Each row is followed by one of two labels, saying whether the row has a hidden trait. Each part has a new trait and two new labels.
[ -8 -22 -15   4  14 -24  -3  -2  -7  29   9  27  21  18  47 -22  21  48
  13 -15   9  30   8 -13  70  32  14  -2 -34  -3  -7   1  16  21   7 -10
  14 -20 -30  15 -18   5  -8  20  18  10  -1 -30  10 -16]  vup
[-10  -8 -25  10 -32  -2   0   0  17 -14  21 -24 -28 -15  97  39 -22   5
 -32 -21   6 -29   3  11 -89 -44  -5  -1   8  29  38 -59   6  33  17  -5
  -6  -7   7 -31  29  17   5 -35  -6 -22  -4  26 -65  17]  pivu
[-20  15   1 -12  20 -24  27  19   8  29  12 -13 -50  43  40 -19  -5 -33
  38 -48 -24 -15   0 -43  35  15 -15  12   9   1 -33  57 -25   1  48  19
 -10   5  29  19  10 -19 -10  26   1  -5  65 -20  11  14]  vup
[ -5 -13 -16 -13   2 -28 -15  10  -3  44  49  24   5  26  90  -9  19  53
   5 -46  12  13  21 -27  56  30  -6  -9 -36  -7 -12   6  21  37  27  -6
  11 -16 -22  25   5  -1 -20  22  29  15  15 -34  27 -32]  vup
[-15   0 -20 -10  21 -31   0  -6   6  18   3  15 -21  32  62 -11  -2  27
  20 -75   1 -11   9  -8  11  -9   2 -10 -10   7  -2  26  -2  -8  24 -10
  -9 -13 -33  -8   6   7 -32  -3   0  -6  17 -20  -1 -15]  vup
[  9 -17 -27  -1 -11 -14   1  -2   8  -5  42 -18 -13 -15  13  14  -4  32
 -28  12  29 -16  17   9 -65  -9  -8   0  10  41  34 -68  14  19   4  -5
 -20  -9   3   5  18  12 -10 -33   4  14 -15  24 -45 -14]  pivu
[ -9 -14  -3   9 -36   6   6  15  15  -9  54 -54 -54  -1  75  31 -15 -29
 -46  -1   6 -21   8 -11 -84 -14 -27   9   8  25  16 -76  -1  62  38  18
   0   4  40  -8  36  14  21  -6   1 -17  10  34 -70  23]  pivu
[-10  -9 -29   2 -15 -18   2   9   5  13  38 -23 -50  22  74  13 -11  19
  -4 -26   7 -15  14 -14 -63 -24  -8   1   3  29   9 -27  -5  32  33   3
   0  -7  10  -3  41  10  -2  -5  11  -2  31  17 -40   4]  pivu
[ 14 -15 -40 -12 -16 -14 -25  -2   9  13  60 -13 -34 -16 102  29  -8  53
 -47 -30  36 -35  37   6 -70 -28 -17 -12   6  38  38 -57  36  35   4 -15
 -18 -13 -14  -3  31  29 -29 -37  15   5 -10   9 -46 -27]  pivu
[ -3  -7 -28  -3  -5 -24  -8  -9   5  11  19  -1  -5  11  79   2   0  44
  -3 -29  12 -16  15   2 -10 -17   2  -4  -7  19  24 -25  13  22   8 -14
  -3 -17 -26  -5   7  19 -22 -13  12  -2   3   2 -28  -3]  vup
[ 22 -24 -34 -11 -17  -4 -28  -6   1  13  79 -10   0 -27  60  18   1  58
 -47   4  39 -19  39  10 -50   0 -17 -13   2  28  37 -70  43  32  -7 -15
 -15 -16 -13   8  18  24 -29 -36  22  18 -22   4 -33 -41]  vup
[ -9 -26 -18  -2 -12 -14 -14 -12   4  25  54   8   1   0  93   5   4  40
 -16 -25  16  -2  15  -9  15  20  -4  -5 -33  -6   8 -31  46  51   9  -8
  15 -22 -17   0  -1  17 -24  10  22  -4 -12 -17 -24 -24]  vup

[ -1 -22  -6 -29  -2  11 -15  24   4  11  22  -9  -6  71   2  20 -25  13
  -8 -16]  F
[ -1   2  -5 -20   6  13 -29  11   3  15  -2  -1  -4  66 -12  15  -8  16
   2   2]  B
[-25  -4   2  -8  13  19 -42   3  23   9   6  13  -6  65   4   8  -2  21
  38  26]  B
[ -8  -1  -3 -13   3  11 -23  11  10   9   4   5  -3  65  -3  17  -8  16
  14   4]  B
[ -1  18  -3   8   6   5 -22   1   8   7 -15   8   0  49 -12  20   5  12
  -4   1]  B
[-19  -3   1  -9  10   9 -29  12  13   5   8   8 -10  74  -6  13  -8  27
  25   6]  F
[  4 -29  -8 -22  -6  12 -12  22   8  16  16 -11  -7  76   5  23 -28  12
 -21  -7]  F
[-20  24   2   4  18   6 -37   1  16   2 -11  19  -6  67 -14  12  10  25
  36  16]  B
[ -2 -39  -8 -37  -6  17 -19  28   2  19  29 -14  -7  76  12  17 -37  16
  -7  -6]  F
[ -6  -4  -4 -21   7  15 -35   8   7  16   1  -5  -3  64  -9  17  -8  15
  10   8]  B
[-32 -33   9   8   5  21 -24  15  46   8  18  20 -10  86  28   4 -12  21
  41  28]  F
[ 15   3  -9  -1  -2   4 -12  16   2  13  -9  -4  -4  34  -9  26  -7   7
 -29 -16]  B
[ -6 -14  -3 -10   2  13 -26  14  14  16   7   1  -5  74   3  18 -11  12
  -2   5]  F
[-11   2   0 -24  15  14 -43   8   6  13  -1   5 -17  66 -14  11  -3  32
  25  16]  F
[ 24  13 -10   2   0   0  -6   8  -5  10 -15  -4  -5  24 -19  26  -7   8
 -44 -28]  F
[-28   6   6 -12  19  12 -46   9  18   3   9  18 -14  72  -6   4  -3  36
  49  22]  B
[  1  -4  -5  -9   2  10 -14  16   5  11   2   2  -8  64  -2  20 -12  19
  -9  -8]  B
[  6 -28 -13 -43  -5  16 -25  27 -10  24  25 -25   0  70  -1  21 -34   3
 -21 -13]  F
[ -7  -8  -3  15  -8   9  -3  14  23   7   3   0   7  77  13  14 -10  -1
 -17  -9]  B
[ -6  14   2  10   8   6 -22   6  18   4  -5  14  -3  45  -4  14   3  17
  19   6]  B
[  1 -24  -3  -7   0  15 -19  10  20  17   5   2  -8  78  10  20  -3  11
   2   8]  F
[-21  -1   3   7   9  11 -27   3  27   3  -1  16  -6  71   2  10   4  19
  29  17]  F
[  0 -11  -7 -10  -2  11 -18  14   8  15  11  -7   0  62   2  19 -14  12
 -12  -5]  B
[-13  10  -4   8   2   7 -15   6  10   5  -4   1  -1  58  -7  22  -4  10
  -7 -11]  B
[ 36 -34 -24 -63 -17   9   6  42 -34  29  31 -46  -5  56 -10  37 -56   6
 -69 -54]  F
[-24  -9   0 -16   7  16 -38  15  20  13  15   0   0  66   2   5 -14  14
  30  16]  B
[ -1  -8  -4  -8   4  15 -25   6  12  15  -2   3  -8  65  -1  17  -9  13
  -3   7]  F
[-24 -23   1  -7   1  12 -22  24  23  11  24   1   1  82  16  11 -21  11
  20   8]  F
[  3   5  -6  -5   5   8 -19   8   8  10  -5   6  -9  63  -9  19  -4  17
  -1  -5]  F
[  0  14  -1  12   7   7 -18   4  14   5 -15  15  -7  75  -9  17   6  15
  -2   2]  F
[-26  -8   2 -19  11  11 -33  18  15   7  20   8 -10  75   0  10 -18  31
  32   8]  B
[ -7 -13  -5 -12   2  12 -22  11  11  16   6  -1  -5  76   0  13 -11  13
  -4   4]  F
[  6   3  -5  -3   2   7 -15  10   6   9  -5  -1  -5  59  -7  22  -9  16
 -12 -11]  F
[-13 -14   1   7   1  13 -23   9  27   7   4  11  -5  69  11  13  -7  11
  12  13]  F
